Here is a tiny trained network, its code and every weight. The questions are about switching its units off for an input and a target symbol, where a switched-off unit gives its printed mean instead of its output.

import numpy as np


def w(rows, s, z=0):
    codes = np.array(rows[::2]) - 128.0
    scale = np.full(codes.shape[1], s)
    scale[-1] = z or s
    return codes * scale


def f(y):
    return y / 2 * (1 + np.tanh(0.7978845608 * (y + 0.044715 * y**3)))


def softmax(a):
    e = np.exp(a - a.max(-1, keepdims=True))
    return e / e.sum(-1, keepdims=True)


def log_softmax(a):
    a = a - a.max(-1, keepdims=True)
    return a - np.log(np.exp(a).sum(-1, keepdims=True))


def net(x, mask):
    ids = ['ΨΩεμστ'.index(c) for c in x.split()]
    T = len(ids)
    res = E[ids] + P[:T]
    r = res
    for j in range(2):
        rows = slice(2 * j, 2 * j + 2)
        q, k, v = (r @ M[0][rows].T for M in (Q, K, V))
        z = softmax(np.where(np.tri(T) > 0, q @ k.T / 2**0.5, -1e9)) @ v
        o = O[0][rows]
        res = res + np.where(mask[j], z, o[:, -1]) @ o[:, :-1]
    y = f(res @ A[0][:, :-1].T + A[0][:, -1])
    res = res + np.where(mask[2:14], y, B[0][:, -1]) @ B[0][:, :-1]
    return log_softmax(res[-1] @ U[:, :-1].T + U[:, -1])


Q, K, V, O, A, B = {}, {}, {}, {}, {}, {}
E = w([
[117,211,178],'Ψ',
[6,197,167],'Ω',
[126,219,2],'ε',
[168,222,37],'μ',
[117,73,65],'σ',
[55,179,186],'τ',
],0.014)
P = w([
[188,82,151],'0',
[3,98,133],'1',
[20,108,150],'2',
[32,101,168],'3',
[83,137,154],'4',
[80,133,160],'5',
[75,141,154],'6',
[70,132,162],'7',
[71,145,154],'8',
[76,151,154],'9',
[70,139,158],'10',
[70,136,158],'11',
[74,129,168],'12',
[72,145,159],'13',
],0.013)
Q[0] = w([
[139,117,140],'H1',
[191,99,61],'H1',
[234,85,2],'H2',
[168,92,135],'H2',
],0.016)
K[0] = w([
[104,113,135],'H1',
[17,190,92],'H1',
[4,177,53],'H2',
[69,118,165],'H2',
],0.014)
V[0] = w([
[197,50,220],'H1',
[25,116,132],'H1',
[193,168,172],'H2',
[118,93,5],'H2',
],0.013)
O[0] = w([
[78,204,153,50],'H1',
[3,100,47,223],'H1',
[197,165,107,220],'H2',
[115,68,174,6],'H2',
],0.016,0.0017)
A[0] = w([
[72,211,195,90],'N1',
[80,129,110,222],'N2',
[114,160,231,46],'N3',
[114,202,205,85],'N4',
[161,254,140,251],'N5',
[205,183,170,89],'N6',
[113,186,208,80],'N7',
[148,137,68,205],'N8',
[52,121,170,69],'N9',
[187,168,239,102],'N10',
[109,7,151,192],'N11',
[132,134,142,89],'N12',
],0.0097,0.012)
B[0] = w([
[224,88,121,194],'N1',
[141,121,173,197],'N2',
[7,98,90,159],'N3',
[167,169,45,188],'N4',
[122,73,173,252],'N5',
[113,161,84,170],'N6',
[140,142,64,177],'N7',
[92,89,176,171],'N8',
[151,102,107,147],'N9',
[77,135,99,186],'N10',
[177,207,108,188],'N11',
[147,136,76,125],'N12',
],0.012,0.025)
U = w([
[201,141,101,53],'Ψ',
[102,67,193,254],'Ω',
[113,247,210,242],'ε',
[63,186,128,60],'μ',
[131,2,90,18],'σ',
[200,43,180,202],'τ',
],0.0078,0.0055)

Each question gives the input, a string of symbols that net reads in full, and the target symbol t.
The units are the heads (2 rows each of Q, K, V and O) and the neurons (one row each of A and B). Each row of codes is followed by its name. A weight is (code - 128) times the scale printed after its matrix; where a second scale follows, it is the last column's (O, A, B and U).
mask holds one flag per unit, heads first, then neurons. A switched-off unit (its flag False) gives its mean, the last column of its rows in O or B, instead of its output. The means were averaged over made-up inputs and are rounded, as every weight is.
A unit's drop is (log p(t) with every unit on - log p(t) with that unit switched off) / (log p(t) with every unit on - log p(t) with every unit switched off).
The circuit of an input: a set's keep is (log p(t) with only the set's units on - log p(t) with every unit switched off) / (log p(t) with every unit on - log p(t) with every unit switched off). Starting from the 12 units with the biggest drops (on a tie, the unit counted first), units are removed one at a time, each time the one whose removal leaves the highest keep (on an exact tie, the one counted first), for as long as the keep stays at least 0.8.
units of the circuit, in order: the units of the circuit, biggest drop first
most important unit: the unit with the biggest drop
k most important neurons: the k neurons with the biggest drops, biggest first
which heads matter: for each layer, one digit per head in row order, 1 if its drop is at least 0.15 and else 0, layers parted by /
input Ψ Ψ Ψ Ψ Ψ Ψ Ψ σ Ψ Ψ Ψ σ, target Ω: units of the circuit, in order -> (N4, N1)
input ε τ μ Ω, target ε: most important unit -> N11
input Ω σ μ μ τ Ψ μ τ Ψ σ Ω Ψ, target Ω: units of the circuit, in order -> (H1, N4, N7)
input τ μ σ Ψ, target τ: 4 most important neurons -> (N1, N5, N11, N10)
input μ μ σ, target τ: 4 most important neurons -> (N4, N6, N10, N7)
input τ Ψ μ Ω τ μ μ Ψ τ Ω, target τ: which heads matter -> 00
input Ψ Ψ Ψ Ψ Ω μ Ω σ Ψ, target Ψ: units of the circuit, in order -> (H1, N4, N1)
input σ μ Ω μ, target ε: which heads matter -> 01
input Ω Ψ Ψ Ω Ψ σ Ψ Ω τ Ω, target Ω: units of the circuit, in order -> (H1, N4, N7)
input μ Ψ μ, target τ: units of the circuit, in order -> (H1, N4)
input μ τ σ Ψ ε σ Ψ ε μ μ μ μ ε, target τ: units of the circuit, in order -> (N3, H2)
input μ Ψ ε, target τ: which heads matter -> 10
input Ω ε Ψ Ψ ε Ψ ε ε σ ε σ, target Ψ: which heads matter -> 11
input Ω Ψ σ σ ε τ Ψ Ψ τ τ ε, target Ω: units of the circuit, in order -> (N4)
input Ψ ε ε ε, target Ω: 3 most important neurons -> (N1, N4, N11)
input τ ε τ Ψ Ψ Ψ, target τ: 2 most important neurons -> (N5, N1)
input ε ε Ψ σ σ, target Ψ: 4 most important neurons -> (N11, N5, N3, N8)
input σ Ψ τ σ Ω σ σ τ Ω σ τ, target σ: 3 most important neurons -> (N3, N1, N9)
input Ψ ε ε Ω, target Ψ: 3 most important neurons -> (N1, N4, N7)
input σ τ Ψ Ω σ, target μ: 3 most important neurons -> (N11, N5, N1)
input σ μ μ, target ε: most important unit -> H2
input σ τ τ τ σ, target μ: 3 most important neurons -> (N5, N11, N1)
